Below are the code and all the weights of a small trained network. Each question names an input and a class and asks about switching units off, where a switched-off unit gives its printed mean instead of its output.

import numpy as np


def w(rows, s, z=0):
    codes = np.array(rows[::2]) - 128.0
    scale = np.full(codes.shape[1], s)
    scale[-1] = z or s
    return codes * scale


def norm(h):
    return h / np.sqrt((h * h).mean(-1, keepdims=True) + 1e-5)


def f(y):
    return np.maximum(y, 0)


def log_softmax(a):
    a = a - a.max(-1, keepdims=True)
    return a - np.log(np.exp(a).sum(-1, keepdims=True))


def net(x, mask):
    res = np.array(x, float).reshape(1, 7) / 4 @ E
    u = 0
    for l in range(3):
        y = f(norm(res) @ A[l][:, :-1].T + A[l][:, -1])
        res = res + np.where(mask[u : u + 5], y, B[l][:, -1]) @ B[l][:, :-1]
        u += 5
    return log_softmax(norm(res)[-1] @ U[:, :-1].T + U[:, -1])


A, B = {}, {}
E = w([
[108,177,130,87,113,30,104,112],'x0',
[165,135,5,119,60,120,210,102],'x1',
[20,85,111,205,138,123,149,75],'x2',
[88,71,101,60,144,126,146,194],'x3',
[166,63,125,58,195,125,104,25],'x4',
[131,128,125,131,138,130,129,131],'x5',
[164,91,153,158,141,78,168,140],'x6',
],0.013)
A[0] = w([
[80,181,73,111,102,219,45,93,63],'0.n1',
[184,188,161,208,99,137,98,45,50],'0.n2',
[197,63,164,205,141,52,185,145,68],'0.n3',
[165,146,148,99,118,140,133,137,39],'0.n4',
[164,76,140,172,140,254,158,143,1],'0.n5',
],0.017,0.011)
B[0] = w([
[127,157,188,100,174,130,237,129,223],'0.n1',
[100,63,101,76,115,121,112,181,254],'0.n2',
[85,192,159,64,151,183,187,111,228],'0.n3',
[173,114,152,98,111,112,136,150,146],'0.n4',
[116,166,108,104,122,1,91,127,210],'0.n5',
],0.019,0.0064)
A[1] = w([
[104,184,145,125,79,44,98,75,67],'1.n1',
[195,136,162,251,153,214,98,120,77],'1.n2',
[248,158,117,132,133,182,96,173,57],'1.n3',
[127,190,157,239,43,165,151,205,27],'1.n4',
[205,186,106,238,150,178,119,94,2],'1.n5',
],0.017,0.0063)
B[1] = w([
[120,130,128,126,103,32,112,113,253],'1.n1',
[140,91,162,162,106,72,141,140,134],'1.n2',
[208,136,148,94,80,151,98,156,208],'1.n3',
[138,133,48,133,251,133,95,131,236],'1.n4',
[181,107,153,165,92,194,136,167,128],'1.n5',
],0.017,0.0051)
A[2] = w([
[184,75,125,125,149,150,106,4,3],'2.n1',
[37,101,109,237,125,145,137,37,85],'2.n2',
[104,44,105,94,107,141,120,186,142],'2.n3',
[108,139,205,181,142,160,52,127,32],'2.n4',
[170,140,30,172,62,154,172,76,80],'2.n5',
],0.028,0.0035)
B[2] = w([
[98,188,62,194,186,136,128,180,203],'2.n1',
[241,171,128,76,55,152,100,180,234],'2.n2',
[78,134,102,167,39,154,118,120,255],'2.n3',
[143,28,169,152,163,98,161,77,185],'2.n4',
[94,36,251,159,191,110,88,115,210],'2.n5',
],0.02,0.0091)
U = w([
[254,161,139,96,72,161,82,178,133],'0',
[122,20,201,165,184,102,103,108,122],'1',
[104,172,19,176,213,135,106,160,137],'2',
[96,169,115,100,99,7,121,103,131],'3',
[88,163,168,69,156,186,240,132,102],'4',
[44,85,96,125,62,174,118,172,109],'5',
[118,132,126,135,137,121,132,138,254],'6',
[155,145,103,170,99,137,151,19,29],'7',
],0.012,0.0092)

Each question gives the input, the list of numbers given to net, and the class t.
The units are the neurons (one row each of A and B). Each row of codes is followed by its name. A weight is (code - 128) times the scale printed after its matrix; where a second scale follows, it is the last column's (A, B and U).
mask holds one flag per neuron, layer by layer. A switched-off neuron (its flag False) gives its mean, the last column of its row in B, instead of its output. The means were averaged over made-up inputs and are rounded, as every weight is.
A unit's drop is (log p(t) with every unit on - log p(t) with that unit switched off) / (log p(t) with every unit on - log p(t) with every unit switched off).
The circuit of an input: a set's keep is (log p(t) with only the set's units on - log p(t) with every unit switched off) / (log p(t) with every unit on - log p(t) with every unit switched off). Starting from the 12 units with the biggest drops (on a tie, the unit counted first), units are removed one at a time, each time the one whose removal leaves the highest keep (on an exact tie, the one counted first), for as long as the keep stays at least 0.8.
units of the circuit, in order: the units of the circuit, biggest drop first
k most important neurons: the k neurons with the biggest drops, biggest first
k most important neurons of layer l: the k neurons of layer l with the biggest drops, biggest first
input [-1,4,-4,6,7,-2,-7], class 2: most important neuron of layer 0 -> (0.n2)
input [-5,-6,3,8,5,-8,-8], class 4: 3 most important neurons -> (0.n1; 0.n2; 2.n5)
input [4,7,-3,7,1,-5,6], class 1: units of the circuit, in order -> (2.n5; 0.n2; 0.n1; 0.n5)
input [6,-2,5,6,3,5,-7], class 4: 3 most important neurons -> (0.n1; 0.n5; 0.n2)
input [-2,5,7,-5,0,-2,-6], class 0: 3 most important neurons -> (2.n2; 0.n3; 1.n3)
input [7,-4,5,3,-8,2,-4], class 2: 2 most important neurons -> (1.n4; 0.n5)
input [0,2,-3,6,-8,1,1], class 2: 2 most important neurons -> (1.n4; 0.n2)
input [2,-5,2,-4,-8,-2,-7], class 2: 2 most important neurons -> (1.n4; 0.n3)
input [5,-5,0,4,2,-5,-4], class 1: 3 most important neurons -> (0.n2; 0.n5; 2.n4)
input [0,-3,8,5,5,-2,-8], class 0: 3 most important neurons -> (2.n2; 0.n3; 0.n2)
input [-7,-4,6,2,0,6,-2], class 3: 2 most important neurons -> (0.n5; 1.n1)
input [0,-8,-7,7,-8,-7,-3], class 1: 2 most important neurons of layer 2 -> (2.n4; 2.n2)
input [-6,5,2,5,3,2,-2], class 3: 2 most important neurons -> (0.n5; 0.n2)
input [3,4,5,5,-5,4,8], class 4: units of the circuit, in order -> (0.n3)
input [3,-5,8,8,8,0,4], class 0: 2 most important neurons of layer 1 -> (1.n3; 1.n4)
input [6,-3,6,0,0,-1,-8], class 4: 2 most important neurons -> (0.n1; 0.n5)
input [-2,0,-4,8,6,6,7], class 5: 3 most important neurons -> (0.n1; 2.n3; 1.n4)
input [-7,8,-1,6,-7,-3,6], class 1: 2 most important neurons of layer 0 -> (0.n2; 0.n1)
input [1,7,-3,-8,-5,4,2], class 5: 2 most important neurons of layer 2 -> (2.n3; 2.n4)
input [-6,-7,-5,0,8,6,2], class 2: units of the circuit, in order -> (2.n1)
input [6,-2,-6,-2,3,-1,-7], class 4: 2 most important neurons of layer 2 -> (2.n2; 2.n3)
input [6,-3,-1,-3,3,-4,-7], class 4: 2 most important neurons of layer 0 -> (0.n1; 0.n5)
input [6,-6,8,-5,-2,-1,8], class 0: 2 most important neurons of layer 0 -> (0.n5; 0.n1)
input [3,-5,-4,-6,1,-1,-7], class 4: 2 most important neurons of layer 2 -> (2.n2; 2.n5)
